Below is a small trained network, with its code and all its weights. Each question gives an input and a target symbol and asks what happens when units are switched off, that is, made to give their printed mean instead of their output.

import numpy as np


def w(rows, s, z=0):
    codes = np.array(rows[::2]) - 128.0
    scale = np.full(codes.shape[1], s)
    scale[-1] = z or s
    return codes * scale


def norm(h):
    return h / np.sqrt((h * h).mean(-1, keepdims=True) + 1e-5)


def f(y):
    return y / 2 * (1 + np.tanh(0.7978845608 * (y + 0.044715 * y**3)))


def softmax(a):
    e = np.exp(a - a.max(-1, keepdims=True))
    return e / e.sum(-1, keepdims=True)


def log_softmax(a):
    a = a - a.max(-1, keepdims=True)
    return a - np.log(np.exp(a).sum(-1, keepdims=True))


def net(x, mask):
    ids = ['ΓΛΠΨβδεηστ'.index(c) for c in x.split()]
    T = len(ids)
    res = E[ids] + P[:T]
    u = 0
    for l in range(2):
        r = norm(res)
        for j in range(2):
            rows = slice(2 * j, 2 * j + 2)
            q, k, v = (r @ M[l][rows].T for M in (Q, K, V))
            z = softmax(np.where(np.tri(T) > 0, q @ k.T / 2**0.5, -1e9)) @ v
            o = O[l][rows]
            res = res + np.where(mask[u + j], z, o[:, -1]) @ o[:, :-1]
        u += 2
        y = f(norm(res) @ A[l][:, :-1].T + A[l][:, -1])
        res = res + np.where(mask[u : u + 16], y, B[l][:, -1]) @ B[l][:, :-1]
        u += 16
    return log_softmax(norm(res)[-1] @ U[:, :-1].T + U[:, -1])


Q, K, V, O, A, B = {}, {}, {}, {}, {}, {}
E = w([
[83,144,124,97,142,141,191,136],'Γ',
[181,7,154,87,134,110,135,163],'Λ',
[114,105,91,101,242,104,119,171],'Π',
[93,12,133,141,152,153,116,116],'Ψ',
[79,121,48,172,249,87,137,27],'β',
[116,97,124,64,131,184,52,166],'δ',
[120,86,117,97,117,130,146,152],'ε',
[111,122,170,155,169,37,149,127],'η',
[87,87,63,104,131,190,168,172],'σ',
[183,144,57,131,125,87,76,124],'τ',
],0.018)
P = w([
[131,95,125,4,129,46,118,130],'0',
[202,85,142,47,137,172,195,136],'1',
[68,83,205,198,91,92,115,198],'2',
[112,192,113,74,123,101,90,88],'3',
[201,170,199,149,115,231,186,118],'4',
[72,98,216,196,80,111,107,222],'5',
],0.011)
Q[0] = w([
[183,123,100,74,151,135,228,15],'0.h0',
[122,86,122,178,45,116,174,82],'0.h0',
[161,159,214,107,111,183,85,98],'0.h1',
[101,168,81,77,71,111,6,64],'0.h1',
],0.02)
K[0] = w([
[67,14,102,124,129,104,254,35],'0.h0',
[188,118,150,164,63,177,172,64],'0.h0',
[140,107,190,40,107,140,25,184],'0.h1',
[6,171,130,51,74,70,33,108],'0.h1',
],0.017)
V[0] = w([
[131,80,61,162,49,34,228,90],'0.h0',
[34,59,151,69,115,106,236,71],'0.h0',
[105,109,174,103,211,164,169,170],'0.h1',
[21,99,100,81,2,44,106,108],'0.h1',
],0.0077)
O[0] = w([
[154,137,17,131,74,130,127,139,129],'0.h0',
[116,51,43,60,164,118,155,118,254],'0.h0',
[116,92,108,127,183,114,193,158,239],'0.h1',
[101,141,254,86,101,160,88,54,78],'0.h1',
],0.0053,0.0072)
A[0] = w([
[206,143,127,142,119,169,214,60,114],'0.n0',
[250,167,100,109,115,150,174,110,131],'0.n1',
[132,120,158,108,71,81,98,93,89],'0.n2',
[131,193,85,164,208,152,121,81,91],'0.n3',
[181,133,180,108,107,63,195,130,86],'0.n4',
[150,233,126,33,167,54,161,119,33],'0.n5',
[157,183,87,105,99,61,37,71,75],'0.n6',
[178,181,165,48,179,150,168,135,116],'0.n7',
[201,184,122,71,205,141,63,176,100],'0.n8',
[62,176,147,107,77,68,128,96,1],'0.n9',
[160,66,146,169,137,65,78,70,136],'0.n10',
[126,136,232,127,120,153,135,145,111],'0.n11',
[156,194,94,52,99,170,144,150,123],'0.n12',
[159,142,154,224,77,175,96,141,94],'0.n13',
[178,170,178,29,89,163,124,130,83],'0.n14',
[117,94,177,84,74,159,76,60,98],'0.n15',
],0.013,0.0045)
B[0] = w([
[179,71,94,147,84,182,185,153,188],'0.n0',
[230,74,106,150,146,161,166,137,206],'0.n1',
[149,119,188,113,156,82,158,151,163],'0.n2',
[94,168,139,180,149,148,70,32,177],'0.n3',
[137,140,30,170,98,106,146,185,224],'0.n4',
[53,197,163,76,65,71,128,125,251],'0.n5',
[226,70,149,192,73,40,63,133,182],'0.n6',
[159,151,47,116,149,130,171,103,238],'0.n7',
[209,168,98,138,250,95,141,202,200],'0.n8',
[102,195,146,180,95,152,195,135,150],'0.n9',
[142,153,82,56,95,175,117,200,254],'0.n10',
[60,83,180,157,113,126,121,188,184],'0.n11',
[116,71,104,39,163,127,121,102,188],'0.n12',
[177,244,159,100,43,142,135,131,144],'0.n13',
[121,54,21,194,135,126,174,51,196],'0.n14',
[105,63,220,137,150,124,172,150,224],'0.n15',
],0.015,0.0038)
Q[1] = w([
[65,145,64,104,99,126,96,121],'1.h0',
[99,144,112,157,133,94,76,186],'1.h0',
[145,194,128,69,157,193,153,5],'1.h1',
[132,224,107,180,92,43,184,119],'1.h1',
],0.024)
K[1] = w([
[114,165,124,154,161,137,111,111],'1.h0',
[168,155,156,179,176,143,94,119],'1.h0',
[121,155,118,107,139,136,83,5],'1.h1',
[138,221,106,162,97,79,160,129],'1.h1',
],0.03)
V[1] = w([
[155,51,133,93,31,96,169,125],'1.h0',
[187,158,171,43,167,97,162,195],'1.h0',
[145,78,158,233,134,230,82,79],'1.h1',
[43,156,104,122,185,100,8,84],'1.h1',
],0.014)
O[1] = w([
[132,152,97,139,6,105,160,152,190],'1.h0',
[185,133,169,132,141,79,198,152,202],'1.h0',
[178,111,50,34,95,71,182,172,4],'1.h1',
[109,100,96,148,106,116,199,254,80],'1.h1',
],0.0073,0.013)
A[1] = w([
[161,107,172,154,144,173,149,155,93],'1.n0',
[192,178,81,86,198,145,127,114,76],'1.n1',
[155,83,85,88,154,115,163,102,120],'1.n2',
[232,83,143,199,204,214,166,107,109],'1.n3',
[92,120,138,167,85,181,194,78,39],'1.n4',
[190,104,71,115,91,143,107,114,115],'1.n5',
[86,154,198,167,139,123,177,131,47],'1.n6',
[95,106,116,74,240,159,129,148,64],'1.n7',
[95,144,88,114,149,81,105,165,102],'1.n8',
[253,162,64,86,173,94,129,95,100],'1.n9',
[93,132,183,49,124,155,169,139,141],'1.n10',
[179,199,162,101,63,117,124,151,73],'1.n11',
[97,141,107,91,174,230,60,122,96],'1.n12',
[124,235,169,61,66,106,150,129,96],'1.n13',
[141,101,145,150,46,89,113,72,1],'1.n14',
[148,148,87,126,84,56,64,150,52],'1.n15',
],0.015,0.0048)
B[1] = w([
[82,124,116,149,152,60,148,162,162],'1.n0',
[101,111,175,41,64,157,163,105,174],'1.n1',
[203,152,115,137,68,185,111,134,214],'1.n2',
[195,153,24,227,152,55,193,190,250],'1.n3',
[135,207,147,137,187,104,161,107,157],'1.n4',
[192,108,111,94,170,145,160,158,185],'1.n5',
[167,83,125,65,119,180,89,126,176],'1.n6',
[171,144,170,204,130,146,70,79,198],'1.n7',
[131,142,107,97,131,156,139,66,153],'1.n8',
[63,52,124,4,98,207,121,155,220],'1.n9',
[42,115,119,148,179,94,113,176,170],'1.n10',
[141,193,196,151,89,126,70,167,149],'1.n11',
[108,75,141,169,63,197,103,98,153],'1.n12',
[181,186,121,138,60,143,198,202,162],'1.n13',
[135,86,189,147,94,132,166,71,141],'1.n14',
[136,139,112,90,155,70,96,94,146],'1.n15',
],0.021,0.012)
U = w([
[160,175,214,65,254,158,120,128,186],'Γ',
[217,64,179,49,130,14,53,122,1],'Λ',
[199,128,120,239,210,89,158,186,124],'Π',
[169,73,75,42,100,197,171,192,113],'Ψ',
[108,98,141,203,100,217,50,125,162],'β',
[45,45,214,108,149,94,116,249,152],'δ',
[122,75,219,146,102,78,212,59,106],'ε',
[102,145,52,85,148,45,50,85,195],'η',
[45,212,117,155,157,133,221,161,156],'σ',
[175,212,221,128,49,107,98,203,168],'τ',
],0.0075,0.0018)

Each question gives the input, a string of symbols that net reads in full, and the target symbol t.
The units are the heads (2 rows each of Q, K, V and O) and the neurons (one row each of A and B). Each row of codes is followed by its name. A weight is (code - 128) times the scale printed after its matrix; where a second scale follows, it is the last column's (O, A, B and U).
mask holds one flag per unit, layer by layer, with each layer's heads first. A switched-off unit (its flag False) gives its mean, the last column of its rows in O or B, instead of its output. The means were averaged over made-up inputs and are rounded, as every weight is.
A unit's drop is (log p(t) with every unit on - log p(t) with that unit switched off) / (log p(t) with every unit on - log p(t) with every unit switched off).
The circuit of an input: a set's keep is (log p(t) with only the set's units on - log p(t) with every unit switched off) / (log p(t) with every unit on - log p(t) with every unit switched off). Starting from the 12 units with the biggest drops (on a tie, the unit counted first), units are removed one at a time, each time the one whose removal leaves the highest keep (on an exact tie, the one counted first), for as long as the keep stays at least 0.8.
circuit, biggest first: the units of the circuit, biggest drop first
unit that matters most: the unit with the biggest drop
k most important neurons: the k neurons with the biggest drops, biggest first
top k neurons in layer l: the k neurons of layer l with the biggest drops, biggest first
which heads matter: for each layer, one digit per head in row order, 1 if its drop is at least 0.15 and else 0, layers parted by /
input Π η Ψ, target Π: unit that matters most -> 1.h0
input β Λ η, target β: which heads matter -> 00 / 10
input Π Π Ψ Π τ Γ, target τ: circuit, biggest first -> (0.h0; 0.n13)
input η Λ β δ δ σ, target δ: which heads matter -> 10 / 00
input Ψ δ Ψ β Π Λ, target Π: which heads matter -> 01 / 00
input σ Π Λ Λ Λ Γ, target Π: circuit, biggest first -> (1.h0; 0.n8; 1.n9)
input Π η δ Λ β, target Ψ: 2 most important neurons -> (1.n9; 0.n3)
input δ δ δ Π δ Γ, target δ: top 2 neurons in layer 0 -> (0.n11; 0.n7)
input δ τ η η Λ ε, target τ: circuit, biggest first -> (0.h0; 0.n13; 1.n11)
input Λ Γ ε β Π ε, target Π: which heads matter -> 11 / 10
input δ η β δ, target Π: 2 most important neurons -> (0.n8; 0.n14)
input Γ Π Ψ Ψ Π σ, target Π: which heads matter -> 01 / 00
input Γ Π σ, target Π: which heads matter -> 00 / 00
input β Γ τ η β Γ, target β: 3 most important neurons -> (0.n3; 0.n1; 1.n12)
input η η ε, target ε: most important neuron -> (0.n8)
input Γ ε Λ, target Λ: 4 most important neurons -> (0.n5; 1.n3; 0.n15; 1.n15)
input Γ Λ σ, target σ: top 2 neurons in layer 0 -> (0.n1; 0.n6)
input η Λ Λ, target Λ: which heads matter -> 00 / 11
input σ η σ ε, target ε: top 2 neurons in layer 0 -> (0.n14; 0.n6)
input Π β Ψ Γ, target σ: 2 most important neurons -> (0.n5; 0.n0)
input σ η η, target η: unit that matters most -> 0.n4
input η Γ Γ, target Γ: top 3 neurons in layer 1 -> (1.n4; 1.n3; 1.n6)
input Γ σ Λ δ Ψ Λ, target δ: top 2 neurons in layer 0 -> (0.n11; 0.n14)
input ε δ η, target δ: 2 most important neurons -> (0.n11; 1.n3)
input Γ τ Π Ψ η, target Ψ: top 2 neurons in layer 1 -> (1.n9; 1.n1)
input ε β Ψ Π, target Γ: 2 most important neurons -> (0.n8; 0.n5)
